Below are the code and all the weights of a small trained network. Each question names an input and a class and asks about switching units off, where a switched-off unit gives its printed mean instead of its output.

import numpy as np


def w(rows, s, z=0):
    codes = np.array(rows[::2]) - 128.0
    scale = np.full(codes.shape[1], s)
    scale[-1] = z or s
    return codes * scale


def norm(h):
    return h / np.sqrt((h * h).mean(-1, keepdims=True) + 1e-5)


def f(y):
    return y / 2 * (1 + np.tanh(0.7978845608 * (y + 0.044715 * y**3)))


def log_softmax(a):
    a = a - a.max(-1, keepdims=True)
    return a - np.log(np.exp(a).sum(-1, keepdims=True))


def net(x, mask):
    res = np.array(x, float).reshape(1, 3) / 4 @ E
    u = 0
    for l in range(2):
        y = f(norm(res) @ A[l][:, :-1].T + A[l][:, -1])
        res = res + np.where(mask[u : u + 4], y, B[l][:, -1]) @ B[l][:, :-1]
        u += 4
    return log_softmax(norm(res)[-1] @ U[:, :-1].T + U[:, -1])


A, B = {}, {}
E = w([
[43,105,61,7,77,211,45,126,195,1,219],'x0',
[161,189,197,117,180,79,86,146,82,144,197],'x1',
[44,191,138,137,92,65,83,138,134,91,83],'x2',
],0.0073)
A[0] = w([
[55,85,23,190,128,119,177,113,255,143,44,2],'0.n1',
[9,170,166,128,132,51,122,210,126,144,112,58],'0.n2',
[193,226,203,107,131,44,80,166,163,89,181,168],'0.n3',
[32,210,66,118,141,7,99,173,105,140,73,13],'0.n4',
],0.0055,0.0043)
B[0] = w([
[234,148,247,86,157,85,87,191,45,192,125,214],'0.n1',
[180,182,96,144,77,123,193,61,65,135,214,190],'0.n2',
[139,88,177,82,188,147,96,181,131,181,78,253],'0.n3',
[121,166,114,120,76,107,211,56,101,85,105,201],'0.n4',
],0.013,0.0043)
A[1] = w([
[140,83,162,249,121,22,81,180,159,130,87,42],'1.n1',
[221,61,82,163,212,174,159,75,119,146,191,3],'1.n2',
[155,24,134,117,55,125,180,164,162,104,2,80],'1.n3',
[127,147,90,215,181,79,207,118,144,176,100,41],'1.n4',
],0.0082,0.0059)
B[1] = w([
[84,48,82,104,149,132,95,173,187,69,158,211],'1.n1',
[109,200,83,172,94,60,137,48,38,62,176,237],'1.n2',
[194,95,220,47,145,90,99,135,87,196,201,200],'1.n3',
[8,131,62,103,154,189,105,127,230,74,83,252],'1.n4',
],0.016,0.0031)
U = w([
[205,71,209,59,215,82,97,189,75,193,115,87],'0',
[34,60,57,137,162,218,117,131,208,56,100,210],'1',
[100,212,60,212,37,50,175,11,47,52,210,4],'2',
],0.012,0.0042)

Each question gives the input, the list of numbers given to net, and the class t.
The units are the neurons (one row each of A and B). Each row of codes is followed by its name. A weight is (code - 128) times the scale printed after its matrix; where a second scale follows, it is the last column's (A, B and U).
mask holds one flag per neuron, layer by layer. A switched-off neuron (its flag False) gives its mean, the last column of its row in B, instead of its output. The means were averaged over made-up inputs and are rounded, as every weight is.
A unit's drop is (log p(t) with every unit on - log p(t) with that unit switched off) / (log p(t) with every unit on - log p(t) with every unit switched off).
The circuit of an input: a set's keep is (log p(t) with only the set's units on - log p(t) with every unit switched off) / (log p(t) with every unit on - log p(t) with every unit switched off). Starting from all 8 units, units are removed one at a time, each time the one whose removal leaves the highest keep (on an exact tie, the one counted first), for as long as the keep stays at least 0.8.
units of the circuit, in order: the units of the circuit, biggest drop first
top k neurons in layer l: the k neurons of layer l with the biggest drops, biggest first
drop of u: that unit's drop, to one decimal
input [7,-8,-5], class 0: units of the circuit, in order : [1.n3]
input [-7,3,6], class 1: units of the circuit, in order : [1.n4; 0.n1]
input [-7,0,-7], class 1: top 2 neurons in layer 1 : [1.n4; 1.n1]
input [4,4,3], class 0: top 3 neurons in layer 1 : [1.n4; 1.n1; 1.n2]
input [7,1,-8], class 2: top 2 neurons in layer 1 : [1.n2; 1.n4]
input [4,-5,5], class 0: top 2 neurons in layer 1 : [1.n2; 1.n4]
input [6,6,6], class 0: top 3 neurons in layer 1 : [1.n4; 1.n2; 1.n1]
input [-3,-1,-3], class 1: top 2 neurons in layer 0 : [0.n2; 0.n3]
input [1,0,-2], class 2: drop of 0.n3 : 0.4
input [-8,-3,-3], class 1: drop of 1.n4 : 0.6
input [4,3,-5], class 2: drop of 1.n2 : 0.7
input [5,-5,4], class 0: drop of 0.n1 : 0.4
